Each row of numbers stands for one thing and depends on some of the facts below. Use the named rows to name the rest.

Facts:
{gimuk, giskisu, zugur} σ leste
{desa, runir, zibramil} σ klokem
{desa, sobe, lami, dokle} σ tiston
{desa, plevun} σ kodrar
{desa, plevun, stolorun, sitri, zugur} σ rapa
{runir, riskim, trorufos} σ gostus
{runir, sefle, didivus} σ bareplar
{runir, mutos, vebi} σ plapu
{dobrasan, dokle, gridim} σ keron
{dobrasan, stobril} σ patrar
{dobrasan, dokle} σ trinu
{logru, biflu, breskil} σ lopur
{logru, plevun} σ flezi
{logru, trober, sobe, begre} σ figem
{logru, kifus} σ vesaplen
{kifus, biflu} σ dazek
{kifus, sefle, misi, zugur} σ fofen
{kifus, zibramil, sefle, ripi, giskisu, trorufos, flaton} σ taplo
{mutos} σ destigros
{mutos, plevun, riskim} σ pazokol
{mutos} σ pupifer
{plevun, didivus} σ vimepam
{zibramil, memen} σ midrik
{zibramil} σ sogrik
{zibramil} σ razen
{biflu, giskisu} σ kulu
{biflu} σ pluklis
{biflu, sefle, staplis, gradrek, grelom} σ driklum
{katruklun, riskim} σ fabu
{katruklun, dagrel} σ bibom
{katruklun, trorufos} σ bako
{katruklun, misi, stobril} σ lisek
{katruklun} σ fotrum
{stolorun, veklum, padeskul} σ ploplum
{stolorun, postin, moder, flaple} σ trasok
{trober} σ stivak
{trober, studragam, stezak, vebi} σ kigas
{trober, veklum} σ skanobre
{sefle, dratros, grelom} σ linolol
{librus, ripi, moder} σ skisezu
{librus, sitri, grifek} σ grufor
{veklum, giskisu, staplis} σ tripu
{veklum, riskim} σ stumem
{dratros, breskil} σ penom
{klapes, lami, breskil, misi, nisel} σ studregar
{klapes, flaple} σ totan
{staplis, stobril} σ gebru
{sobe, dagrel} σ flozi
{lami, dokle, sitri} σ rubrugrum
{lami, padeskul} σ nafle
{lami, breskil, begre, zugur} σ vafem
{lami, klugil} σ pirum
{breskil} σ rutal
{dokle, grile} σ dreplal
{dokle} σ leklek
{misi, grile} σ klurutin
{misi, stezak, stobril} σ koskis
{didivus, nisel, zugur} σ zenevo
{didivus} σ nustes
{sebo, bedren} σ brugri
{sebo} σ mepe
{sebo, stobril} σ regrum
{sebo} σ gekles
{kigi, sitri, moder} σ stusom
{kigi, memen} σ stokos
{begre} σ deska
{sitri} σ monestor
{sitri, suplal} σ rusko
{sitri, memen} σ fledris
{sitri} σ sadrik
{moder, memen} σ stuza
{studragam, zugur, grelom} σ mota
{stezak, grifek, memen} σ zadren
{bedren, grifek, flaton} σ trutranes
{grifek} σ fliklor
{grile} σ dodufin
{flaple} σ vopla
{flaple} σ flogo
{trorufos, zugur} σ dreri
{flaton} σ vime
{zugur} σ staflu
{zugur} σ peklil
{grelom} σ klabrer
{suplal} σ drutru
{suplal} σ flagran
{suplal} σ pubil
{plapu, vimepam, gimuk, koskis, pubil, mutos, fotrum, vopla, biflu, monestor, destigros, nafle, sebo, kigi, begre, taplo, studregar, trorufos, rubrugrum, pupifer, zugur, suplal, mepe, padeskul} θ 783
{fofen, runir, logru, kulu, stuza, ploplum, misi, bibom, tiston, nisel, sitri, dreplal, klabrer, flozi} θ 644
{trinu, gekles, dobrasan, zenevo, skanobre, stolorun, linolol, veklum, ripi, kigas, bareplar, lami, tripu, leste, didivus, vesaplen, deska, pluklis, stezak, pazokol, grile, rapa, zadren, dreri, dagrel} θ 690
{drutru, flogo, kifus, zibramil, bako, trober, razen, dratros, stivak, giskisu, trutranes, postin, stusom, sobe, dokle, penom, gridim, moder, skisezu, bedren, grifek, flaple, nustes, memen, klurutin, fliklor, sogrik, stobril} θ 310
{desa, fabu, regrum, stokos, rusko, staplis, midrik, driklum, dodufin, vime} θ 204
{leklek, sadrik, plevun, figem, totan, katruklun, librus, klokem, pirum, trasok, riskim, vafem, brugri, patrar, lisek, dazek, studragam, peklil, gebru, flaton, staflu, gradrek, vebi, keron} θ 624
{kodrar, flagran, sefle, klapes, flezi, rutal, breskil, klugil, grufor, fledris, lopur, stumem, gostus, grelom, mota} θ 562

Known rows:
[  2   8 -15   8   0 -12 -11  -1  12   5 -12  -9   6  -7  -8  -6  -3   1
  -5  10   4   1   3  19   0 -10   1  -3  -8   1]: dagrel
[ -2   9   0   8  -7  -3 -11   6   4   5 -22 -10   5  -5  -8 -18 -12   2
  -6  -6   0  -9  13   7  -6  -7   0   3 -15  -9]: mota
[  0   8 -22   8  -7 -12 -12  14  14   2 -17   2   6  -5  -8  -8 -12   1
   7   9  23 -11   5  14  -7  -7   1  -8 -15  16]: kifus
[  9   8  -7   8  -6 -13 -10  13   9   4 -23  -9  15   2  -1 -17 -11   2
   2  -6   3  10  13   7  -8  -5   9  -7 -16   9]: skisezu
[  0   7 -10  10  -5   1 -11  -1  20   4 -22  -9   5  -3  -3 -12   1   1
   0   5   3  -8   5  26  -8  -8  -2  -9   5   4]: padeskul
[  2   9 -19   7  -5  -5 -10   6  23   2 -22  -9   5  -7  -7 -18 -14   3
  -4   2  16   7   4   9  -6 -11  10  -7 -16   7]: bedren
[  2   9  -7   8  -6 -12 -11   6   6  12 -24  -9   6  -1  -6 -15 -12   2
  -5  -6   3  -5  13   7  -7  -8   5  -4 -14   1]: razen
[ -1   9  -6  10  -6 -13 -11   3   6  14 -24 -10   6  -6  -6 -16 -11   1
  -7  -7   2  -5  12   7  -5 -10   4  -3 -15  -1]: stivak
[  6   8  -7  10  -5 -13 -11   7   5   5 -22  -9   6  -1  -6 -14 -12   2
  -6  -6   2   4   9   6  -6 -10   1  -7 -14  -5]: brugri
[  8   7  -6  13  -6  -1 -11   0  21   3 -17  -9  19   2   6 -18   1   2
   2  -6   4  19   4  28   3  -4  -1  -8 -14  10]: flaple
[ -4  13   4   7  -6  -1  -9   5   6  27 -23 -10   5  -8  -5 -18 -10   1
  -7   3   2   7   8   7   5 -12   4  -1  -7  -4]: kigas
[ -2   8  -1   8  -6 -10 -10   5   7  21 -23 -10   6  -2  -7  -7 -11   2
  -5  -3   1  -9  17   7  -7  -9   1  -8   0  -3]: pupifer
[ -1  10  14   5  -3 -13 -12  -1  25   8 -23 -11   8  14  -7 -17 -11   1
  -5  -7   2 -10  30   7  -8  -7  -3  -9 -11  -9]: studregar
[  4   9  -5   9  -6 -13 -11   5   6   4 -22  -9   6   2  -7 -13 -11   2
  -5  -5   0  -2   9   7  -6 -11  -1  -3 -16  -5]: staflu
[ -2   7 -13   8  -5  -1 -11   3  21   4 -21  -7   6  -6  -7  -6  -9   2
   3  10   3 -11   6  20  -8  -8  -1  -8  -4   7]: gimuk
[  0   9   0  10  -4 -13 -11   0   7  21 -23 -10   7  -5  -7  -4  -8   2
  -4  -5   1   0  16   7  -6 -10   1   1 -10  -4]: deska
[ -1   9  -2  10  -2 -13 -11   5   5  20 -21 -11   7  -6  -7  -7  -9   1
  -1  -5   0   4  17   8  -4  -5   1   0 -13  -5]: pluklis
[  5   9  -1  10  -6 -11 -11  -2   6  16 -22 -10   6   2  -6 -17   4   2
   4  -4   2  -8   7   7  -6  -5   0   0  -5  -1]: ploplum
[ -2   8   3   8   1  -4 -11   9  15  15 -23 -10   6  -4  -6 -17 -13   3
  -6  -6   0  -6  19   7  -8 -10   0  -8  -6  -8]: koskis
[  7  10  -2  10  -7 -10 -11   0   6   4 -22 -10   4   1  -7 -17  -5   1
  -6  -5   0 -11  11   7  -7  -8   0   7 -14  -7]: flezi

Which thing is each row?
No name comes twice in this set of rows, the named rows included.
[ -1   8  -9   9   0  12  -9   4  25   3 -21  -9   6  -6  -2 -17  -9   2
   3   5   4  10   6  18  -7  -7   0  -9  -1   3] => kigi
[ 13   9  -7  26  -7   2 -10  -1   7   5  -8  -8  18  -2   6 -17  15   1
  11   6   3  24   2  42   3  -4  -1   0   8  18] => stolorun
[ -2   9 -11   7  -6 -10 -12  23   7   4 -22  -4   6   0  -8  10 -13   1
  16  10   3 -11  15   6 -10  -1   5  -8 -13  16] => taplo
[ 11   8  -8  24  -7   5  -8   0  17   3 -17  -9  24   2  14 -17   4   1
   6  -6   3  25   3  33   3  -2  -1  -8  -8  17] => postin
[  7  10 -20   9  -6  -1 -10  17   6   3  -6   1   7  -6  -9   1 -13   1
  20  21  19  12   5  18  -8  -3   8  -8 -15  26] => ripi
[ 12   8 -12   9  -5   5  -8  -1  19   3 -15  -8   5  -6  -3 -17   4   3
   5   7   3   4   3  18  -6  -8   0  -8  -8   2] => sitri
[ -2   8  -7   8  -6  -5 -12   0  21   4 -18  -7   5  -3  -8  -8  -4   0
   0   8   3 -10   8  25  -8 -10  -2  -8  -3   3] => zugur
[ -2   8 -18   8   3  -8 -11   1  30   3 -22 -10   5  -7  -6 -18 -11   3
  -6  -6   9   7   7   9   5 -11   2  -8 -16  -8] => stobril
[ 14   9  -6   7   4 -14 -11  -2  24   4  -8  -9   6   0  -7  -7   3   1
  -6  -1   3  -9  10  23  -1 -10  -2  -8 -12  -8] => lami
[ -3   5 -16  30  -7 -12 -10  13   6  17 -22 -11   5  -5 -11 -18 -11   7
  10  -7   0 -10  15   7  10  10   0  -3 -16  -8] => driklum
[ -3   8 -11   8  -6   6 -11   0  17   5 -22  -4   5  -7  -4  -9  -5   1
  -5  15   4 -11   3  21  -7 -11   0  -8   5   8] => mutos
[ 13   8 -11  13  -6   9  -4   5  20   1 -18  -8  23  -1  13 -18  -3   2
  10  -3   7  33   4  27  -4  -1   0  -8 -13  18] => moder

Now the same things, written a new way:
Known rows:
[ -2  -6   4   2   1   0  -1   5   3  -5   0   6  11  -2   2   9  -8   0
  -1  -5   0  -5   6  -2   0  -4  -3  -1  -4  -8 -10   4   2   5  -3]: kodrar
[ -8 -16   0   1   3  10  -4   4   1 -10   0  -1  10   0   6   3 -12  -3
   3   5   2 -13  -2  -1   8   7 -11   2   2 -13  -4  15   0   7  22]: plevun
[-3 -6  4  2  1 -3 -1  5  5 -2 -1  5 11 -1 -1  8 -6  0 -2 -3  2 -4  6 -2
  1 -6 -1 -2 -4 -8 -9  5  2  6 -7]: flezi
[ -5 -18   4  -3  -2  -3   4  -9  -3 -14  -4   2  -9  -6 -13  -6   9  -2
  10 -17  -6   4  -6  -4  -2  22   0   6  -5  -3 -33  -2  -2 -10  11]: gridim
[ -6 -10  -4   3   4   2   1   4   6  -7   4  -7  -1   1   3  -9  -4  -2
   3   7   3 -11  -6   1   6   3  -8   1  -4 -12   6   9   2   8  -9]: didivus
[  2 -10   1   8   3   9  -5   6   3  -5  -6  -1  -7  -4   0   3  -6  -5
   8  12   2  -5  -4  -2   8  12  -4  12  -1  -5 -10  -3   3  10  22]: padeskul
[ -9  -5  -1   2   0  -8   5   5   4  -2   4  -2   0  -1  -5   5   4   1
   4  -2   3   3   5  -4   1  -2  -4 -10  -5  -3   2   3   1   5 -13]: gebru
[ -3  -8  -2  -7   4   8  -1  -3  -1  -5 -18   1 -10  -3   2  -4  -5  -2
   2   0  -2  -3  -1  -3  -2   9  -5  11  -4  -5 -10  -2   7   5  20]: sitri
[-11  -4  -3   6   0  -8   2  -2   1  -4  -4  -1  -2  -4  -7   1   2   3
   1 -12  -1   0   9   3  -1  -2  -4   1  -1  -2  -5  -4   7   6 -14]: fliklor
[ -6  -3  -1   3   2  -7   2   4   3  -2   6   3   5  -1  -1   5  -2   0
   1  -3   2   0   3  -1   2  -6  -5 -10  -2  -7   4   4   3   6 -13]: peklil
[  2  -3   4  11   2  -8  -2   5   4   3   1   1   4  -6  -6   6   0   0
   6  -1   3   2   5  -2   6  -2   1   4  -2  -3  -7  -7   4   6 -11]: pubil
[ -5  -6  -4   5  -1  -3   0   2   3  -4  -3  -3  -3  -2  -2   6  -1   1
  -3  -4   0  -3   7  -1  -2  -7  -1   3  -5  -3  -1   3   2   3 -26]: kulu
[-18 -13  -7   7   2  -5  -1  -5  -2 -10 -13 -15  -2  -1   0 -16  -2  -8
  -2   5  -9  -7  -9   5   2 -12   1  20 -10  -6   9   6   3   5 -33]: kifus
[-14 -16  -7   0  -2  -2   2   7   2  -7 -28 -24  -4   2   3  -8   2 -11
  -1  21  -7  -4  -6  -4   4 -14   4   9 -21   3  13  18  -4   9 -30]: sefle
[-13 -10 -14   7 -14   9   6  11   4  -2  -3 -17 -18  -1  -6   6   9  -2
  -2   9   2   3   7  -7   3  -1   0  -9 -11  12   7  16  -4   3 -29]: driklum
[-10  -5  -4   6  -2  -3   1  -2   2  -5   3  -1  -1  -4  -5   2   2   2
   0 -11   0  -2   8   2  -1  -1  -2   0  -2  -3  -4  -2   5   7 -15]: drutru
[ -9 -19   5   4  -1   2   0  -4   7 -15   7   2   0  -4  -3  -4  -2  -2
   5  -8  -2 -13  -3   4   4  15  -6   9  -1 -10 -36  10  -1   5  15]: sobe
[ -4   0 -13  -3   5  15  -5   6  -7   0 -10   2  -5   2   5  10  -7   0
   5   4   5   1   6  -6   0   2 -10  -8   2  -4  30  -8  10  12  28]: trasok
[ -7  -5  -3   3   2  -4   3   4   3  -4   4  -4   6  -3   0  -1   0   5
   2  -6   7  -3   6  -3   5  -1  -7  -7   2  -9   2   3   4   5 -12]: skanobre
[  1 -18   5  -1  -3  -1   3 -10  -1 -18   3   6  -8  -6 -12  -6   7  -4
  10 -17  -6   1  -8  -2  -2  25   2   6  -4  -7 -38  -2  -3 -10  15]: dokle

Which thing is each row?
No name comes twice in this set of rows, the named rows included.
[ -5  -3  -2   0   2   1   0   0   1  -1  -8  -1  -4  -4   0   3  -2   3
  -1  -4   1   0   8  -2  -4  -3  -3   2  -2  -2  -1  -4   8   4 -10] => stuza
[ -6 -11   0  -2   4   0   4   0   4  -8   2  -2   0  -3  -2  -9  -2   0
   6  -1   2  -6  -7  -2   6   8  -6   0  -2 -13  -8   7   1   1  -1] => dagrel
[  0 -10   7  -3   0 -10   6  -1  -2  -9   5  10   5  -5 -11   2   5   0
   7 -20  -1   9  -3  -8  -2  10   0  -7  -3  -6 -22  -1  -4 -13  -1] => keron
[ -5  -8   0  -3   5  -4   6   0   4  -6   0  -2  -7  -3  -4 -13   3  -2
   8   0   1  -2  -7  -3   3   7  -6  -3  -5 -10  -4   2   2   0  -2] => grile
[ -9  -6   5  -1   0  -7   4   7  10   0 -12  -7   2  -2  -1   4  -2   2
   0   4   3  -2  10  -2   2  -5  -3  -6  -7  -1 -11   7   2  11 -11] => mota
[ -7  -8   6   3   2  -9   4   5   9  -5   9   3  10  -2  -1   3  -6   2
   2  -4   3  -5   5  -1   6   2  -8  -7   0 -11 -12  11   1   5  -4] => figem
[ -2  -8   3   5   4  -4  -2   4   5   0 -10  -3  -4  -7  -3  -4  -3  -4
   8   9   0   0  -2  -2   7   5  -2  11  -3  -3 -12  -3   4   6   3] => suplal
[-11 -11   1  -4   2  -9   8  -5   7  -7 -10  -8 -19  -4  -7 -14   9  -1
   6   1  -3   2  -1   1   0  11  -3   1  -9   1 -16  -2   5   7   0] => stobril
[-22 -15   7  -8   7 -14  10   5  15   4 -28 -22  -1  -5   4 -14  -3   6
   6  15   3  -4   7  -1  12   4 -14  -2  -3  -2 -25  17   5  19  14] => studragam
[-10  -9   2  -2   5  -7   4   2   4  -5  -6  -1   2  -1   1  -7  -5  -4
   2   5  -1  -2  -4  -1   5   1  -7   2  -6  -9  -2   6   1   6   0] => katruklun
[ -3  -6  -1   1   3  -6   4   1   1  -7  11   3   2  -2  -7   0   4   3
   7 -13   4   3   1  -5   1   6  -2  -8   0 -10  -8  -1   0  -6 -16] => trinu
[-10  -6  -4  -9  10  -4   2  -2  -6   1 -29  -6  -2  -3   2 -13  -6  -4
   4   9  -4   5  -7  -4   0  -4  -7   6  -4  -7  10  -4   9   2   9] => librus
[-11 -17  -4  -1  -3   4   6  11   8  -5 -23 -27 -14   2   0   0   6  -4
   5  21  -1  -2   3  -6   5   2   0  -4 -20  10  -1  16  -5  13  -6] => grelom
[ -7  -1   5  -3   6  -7   8  -2  18  -5  -7   0 -28  -3   1 -13   4  -7
   0  16  -3  -5 -10   6  -1   4  -2   2 -16  -5  -5   1   5  15 -15] => misi
[ -3  -9   5  -3   5   1   3   2   8  -5  -9   3  -5  -2   1  -2  -4  -5
   2   7  -1  -4  -6   0   0   5  -3   2 -10  -6 -16   4   1   7   6] => klugil

Now the same things, written a new way:
Known rows:
[  3   0 -10  -3   3   3   0   8  -5   0  11  -4   6   5]: grufor
[  1  -1  -3  -4  -3  -4 -12  -2  -2  10  -8   6  -4  -3]: nisel
[  5   3 -10  -6   6   8  -6   7   9   8 -24  10   1   3]: postin
[-3  0  1  3 -1  1 -3  0 -8 -4  9  5  1  3]: flezi
[  0   0  -4  -2  -4  -1 -13  -6  -1   7  -3   3  -4  -5]: logru
[ 1  0  8  1 -5 -5  0 -5 -3 -9  6  3  2  0]: tripu
[ -1  -1  10   3  -2   6   6   0  -3 -14   5   3   1  -5]: staflu
[-20  -5  18 -12 -15 -12  15  -6  17  18  11  -9  11  13]: gekles
[  2   2   0  -2   4  12  -3  -1   4 -21   5  -8   2   2]: sogrik
[ 0 -5  7 12  8 -2  9 23  2 -2  2 -6 -5  5]: keron
[  3  -4  -4   8   2 -12  -6  13   4  18  -7  -7  -6   2]: dobrasan
[ 7 -1  1  6  5 -6  7  5 -1 -4  6  0  1  4]: rubrugrum
[  4  -1  -6   2  -3  -8  -7   2  -1  10 -10   1  -3  -4]: lami
[ -2  -1 -12  -2  -8   2 -10  -3  -5  12   1   7  -2 -10]: grelom
[  4   2  -4  -6   5   8  -1  10  10   6 -29  17   4   5]: flaple
[ 2 -1 -8  5 -4 -3 -4 -9  1  9 -6  5 -4 -8]: begre
[ -1   1  -6   4  -2  -2  -7 -11   0  10  -6   0  -1  -7]: trorufos
[ -7   2  13   2   1   4   2  -4   2 -16   4  -2  -3   4]: bako
[  2   1  -3   1  -5  -5 -10  -7  -2   7  -7   1  -2  -7]: didivus
[  3   0  -8   3   1  -3  -2  -7   1  14 -10   5  -1  -5]: padeskul

Name these rows:
No name comes twice in this set of rows, the named rows included.
[ -4   1   4   4  -1 -10  -9  -7  -3  13  -8  -1  -6  -2] => dagrel
[  1   1 -14  -9   1  11  -8  -1   8  11  -6 -12   1  -4] => grifek
[ -1  -1  -7  -3  -3  11  -5  -4   4  15  -6 -10   3  -8] => flaton
[-11  -2  -5 -12  -6   8  -1  -5  18  19  -3 -13   2  -1] => bedren
[-4  1 -2  1  0  3 -7 -1  6  3 -9 -1 -8 -4] => sobe
[ 9  1  0 -1  8  4  9 12 -2 -5  4 -8  4  0] => sadrik
[ -2  -1 -10   1  -7  -1 -10  -1  -4  13  -2  10  -2  -6] => breskil
[  0  -1   5  -2  -3   9   1   0   4 -22   4   7  -2  -5] => penom
[  1   2 -11  -4   1  10 -10  -3   5   1  -6  -9  -2  -6] => zibramil
[-15  -4  15  -9  -8   5  15  -3  14  13   7 -10   9   7] => brugri
[-16  -5   2  -7 -12  -6   6 -14  17  37  -1  -8   7   2] => sebo
[ -6   4  10   8   3  -1   0 -18  -6  -6   5  -3   2   4] => plapu
[ 2 -6  1 13  5 -9  4 26 -4 -3  4 -4 -6 13] => dodufin
[11  1 -4 -1  7 -3 10  2 -2 -4  8 -5  4  3] => monestor
[  7   7  -5 -21  11 -24  40  18  -9  22  22   3  -7  -6] => flagran

